[[110 104 119 111]
 [156 145 152 154]
 [151 155 134 147]
 [132 147 127 133]]
:
[[104 119]
 [145 152]]

[[128 129 157 136]
 [128 136 135 157]]
:
[[129 157]
 [136 135]]

[[128 101 128 126]
 [128 128 127 127]
 [129 127 129 127]]
:
[[101 128]
 [128 127]]

[[156 136 135 112 126]
 [117 123 119 135 125]
 [ 99 142 121 126 118]]
:
[[136 135]
 [123 119]]

[[139 120 149]
 [132 150 132]
 [106 139 129]
 [145 144 129]]
:
[[120 149]
 [150 132]]

[[115 128 126 128]
 [104 132 123 127]
 [124 130 130 137]]
:
[[128 126]
 [132 123]]
---
[[143 124 131 124 132 125 126 127 129]
 [116 128 118 124 130 135 134 130 129]
 [133 133 130 132 130 126 128 127 133]
 [126 113 121 131 129 123 129 130 126]
 [136 146 128 128 132 133 133 126 129]
 [134 144 128 128 123 130 121 124 130]
 [132 127 123 129 129 124 130 131 125]
 [123 134 134 128 125 133 125 131 130]
 [126 151 124 130 130 124 123 132 126]]
:
[[126 113 121 131 129 123 129 130 126]
 [143 124 131 124 132 125 126 127 129]
 [132 127 123 129 129 124 130 131 125]
 [116 128 118 124 130 135 134 130 129]
 [133 133 130 132 130 126 128 127 133]
 [123 134 134 128 125 133 125 131 130]
 [134 144 128 128 123 130 121 124 130]
 [136 146 128 128 132 133 133 126 129]
 [126 151 124 130 130 124 123 132 126]]

[[112 130 114 133 115 139 143 152 127]
 [130 115 150 131 132 121 117 107 128]]
:
[[130 115 150 131 132 121 117 107 128]
 [112 130 114 133 115 139 143 152 127]]

[[120 133]
 [148 112]
 [103 119]
 [138 128]]
:
[[148 112]
 [103 119]
 [138 128]
 [120 133]]

[[127 102 133 131 121 118 147 125 114]
 [134 128 111 132 122 129 107 142 134]
 [136 139 129 116 148 133 130 126 116]
 [124 121 127 133 120 126 122 135 130]
 [129 120 131 125 121 125 145 116 130]]
:
[[127 102 133 131 121 118 147 125 114]
 [129 120 131 125 121 125 145 116 130]
 [124 121 127 133 120 126 122 135 130]
 [134 128 111 132 122 129 107 142 134]
 [136 139 129 116 148 133 130 126 116]]

[[143 143 144 141  99 107 130]
 [132 123 128 128 123 126 136]
 [125 130 127 128 131 127 123]
 [119 142 130 133 131 122 109]
 [125 133 129 133 128 130 126]
 [127 131 128 130 128 130 126]
 [126 139 130 135 126 126 114]]
:
[[132 123 128 128 123 126 136]
 [125 130 127 128 131 127 123]
 [127 131 128 130 128 130 126]
 [125 133 129 133 128 130 126]
 [126 139 130 135 126 126 114]
 [119 142 130 133 131 122 109]
 [143 143 144 141  99 107 130]]

[[142 134]
 [104 116]
 [151 151]]
:
[[104 116]
 [142 134]
 [151 151]]
